Below are the code and all the weights of a small trained network. Each question names an input and a class and asks about switching units off, where a switched-off unit gives its printed mean instead of its output.

import numpy as np


def w(rows, s, z=0):
    codes = np.array(rows[::2]) - 128.0
    scale = np.full(codes.shape[1], s)
    scale[-1] = z or s
    return codes * scale


def norm(h):
    return h / np.sqrt((h * h).mean(-1, keepdims=True) + 1e-5)


def f(y):
    return y / 2 * (1 + np.tanh(0.7978845608 * (y + 0.044715 * y**3)))


def log_softmax(a):
    a = a - a.max(-1, keepdims=True)
    return a - np.log(np.exp(a).sum(-1, keepdims=True))


def net(x, mask):
    res = np.array(x, float).reshape(1, 6) / 4 @ E
    u = 0
    for l in range(3):
        y = f(norm(res) @ A[l][:, :-1].T + A[l][:, -1])
        res = res + np.where(mask[u : u + 5], y, B[l][:, -1]) @ B[l][:, :-1]
        u += 5
    return log_softmax(norm(res)[-1] @ U[:, :-1].T + U[:, -1])


A, B = {}, {}
E = w([
[177,211,73,2,104,184,127,94,131,92,127,166],'x0',
[112,142,173,177,116,202,214,155,152,109,115,200],'x1',
[158,64,152,154,140,65,83,40,118,77,207,126],'x2',
[144,205,144,155,72,50,127,135,173,128,225,165],'x3',
[69,169,158,152,11,119,116,106,142,154,135,190],'x4',
[131,91,87,141,101,90,187,144,201,85,140,186],'x5',
],0.0074)
A[0] = w([
[116,77,142,178,131,139,117,67,113,119,142,167,126],'0.n1',
[82,112,168,104,102,226,100,52,77,138,57,157,1],'0.n2',
[92,150,160,86,18,169,70,30,91,129,115,182,159],'0.n3',
[174,97,97,4,248,139,50,78,85,134,98,19,84],'0.n4',
[74,70,151,143,138,217,169,134,90,146,2,147,132],'0.n5',
],0.015,0.0064)
B[0] = w([
[146,108,176,149,131,115,126,111,162,152,128,175,163],'0.n1',
[220,89,188,99,104,63,182,124,119,124,154,162,173],'0.n2',
[104,161,135,142,131,147,103,152,106,163,124,123,214],'0.n3',
[152,71,72,47,122,145,198,184,9,87,74,79,250],'0.n4',
[82,126,100,162,123,87,83,129,165,142,136,135,228],'0.n5',
],0.014,0.019)
A[1] = w([
[61,66,70,152,116,96,129,199,155,187,36,95,255],'1.n1',
[195,160,113,54,130,75,109,130,74,117,166,92,186],'1.n2',
[102,138,86,123,173,160,98,139,137,156,98,71,51],'1.n3',
[136,252,151,87,50,161,193,184,134,158,122,202,248],'1.n4',
[132,97,118,116,108,102,148,139,86,110,130,160,197],'1.n5',
],0.02,0.0026)
B[1] = w([
[25,247,110,153,136,226,41,125,203,164,124,180,254],'1.n1',
[45,174,165,201,127,216,100,124,171,163,108,172,207],'1.n2',
[236,120,255,129,58,97,190,53,97,92,242,201,150],'1.n3',
[46,190,155,173,152,212,34,108,145,188,110,122,228],'1.n4',
[135,126,196,176,175,66,67,74,191,156,167,138,185],'1.n5',
],0.0071,0.023)
A[2] = w([
[123,216,24,76,91,158,154,128,188,53,176,165,180],'2.n1',
[159,196,221,86,59,183,110,103,40,183,134,120,254],'2.n2',
[203,125,86,105,87,105,184,101,149,118,150,82,37],'2.n3',
[170,72,4,81,102,46,153,114,63,73,131,15,119],'2.n4',
[160,183,64,107,58,78,200,137,187,170,45,50,104],'2.n5',
],0.015,0.0016)
B[2] = w([
[114,158,196,168,138,147,118,91,131,180,96,119,163],'2.n1',
[69,114,63,152,173,133,131,136,219,101,93,143,251],'2.n2',
[99,91,194,201,146,138,115,121,101,129,125,94,130],'2.n3',
[86,109,119,73,73,49,58,125,60,137,145,157,195],'2.n4',
[145,27,112,168,254,111,130,114,187,90,183,119,131],'2.n5',
],0.0099,0.015)
U = w([
[217,72,191,165,125,28,132,88,162,128,207,161,94],'0',
[70,190,133,176,142,169,58,127,182,177,132,157,194],'1',
[254,158,105,105,82,123,194,107,155,97,167,56,1],'2',
[124,86,77,53,124,137,129,168,32,109,89,107,172],'3',
],0.0095,0.0042)

Each question gives the input, the list of numbers given to net, and the class t.
The units are the neurons (one row each of A and B). Each row of codes is followed by its name. A weight is (code - 128) times the scale printed after its matrix; where a second scale follows, it is the last column's (A, B and U).
mask holds one flag per neuron, layer by layer. A switched-off neuron (its flag False) gives its mean, the last column of its row in B, instead of its output. The means were averaged over made-up inputs and are rounded, as every weight is.
A unit's drop is (log p(t) with every unit on - log p(t) with that unit switched off) / (log p(t) with every unit on - log p(t) with every unit switched off).
The circuit of an input: a set's keep is (log p(t) with only the set's units on - log p(t) with every unit switched off) / (log p(t) with every unit on - log p(t) with every unit switched off). Starting from the 12 units with the biggest drops (on a tie, the unit counted first), units are removed one at a time, each time the one whose removal leaves the highest keep (on an exact tie, the one counted first), for as long as the keep stays at least 0.8.
circuit, biggest first: the units of the circuit, biggest drop first
unit that matters most: the unit with the biggest drop
k most important neurons: the k neurons with the biggest drops, biggest first
top k neurons in layer l: the k neurons of layer l with the biggest drops, biggest first
drop of u: that unit's drop, to one decimal
input [-4,7,2,4,-5,3], class 0: 4 most important neurons	1.n1; 0.n5; 0.n3; 1.n4
input [-2,1,5,2,-5,6], class 0: unit that matters most	1.n1
input [6,-1,5,-7,8,-8], class 3: 3 most important neurons	0.n4; 1.n1; 0.n2
input [-8,5,2,8,-3,8], class 0: circuit, biggest first	1.n1; 0.n5; 0.n3; 1.n4
input [-3,6,4,0,-7,6], class 0: top 2 neurons in layer 1	1.n1; 1.n4
input [1,8,8,-2,-4,-7], class 0: circuit, biggest first	0.n2; 1.n1
input [-5,7,4,1,5,-7], class 0: circuit, biggest first	1.n1; 0.n1; 0.n2; 1.n4
input [0,5,5,-1,0,-7], class 0: circuit, biggest first	0.n2; 1.n1
input [-6,-6,4,3,0,2], class 0: top 2 neurons in layer 0	0.n4; 0.n5
input [-6,-6,8,5,5,6], class 0: 2 most important neurons	1.n1; 0.n4
input [4,-8,-1,-5,3,7], class 3: 2 most important neurons	0.n4; 0.n5
input [6,-5,-2,-2,-4,-7], class 3: drop of 1.n2	0.0
input [1,-1,-2,-4,-4,-5], class 3: drop of 0.n4	2.1
input [-7,-6,5,-5,-3,-1], class 3: drop of 0.n4	1.5
input [-2,8,7,-4,-1,-1], class 0: top neuron in layer 1	1.n1
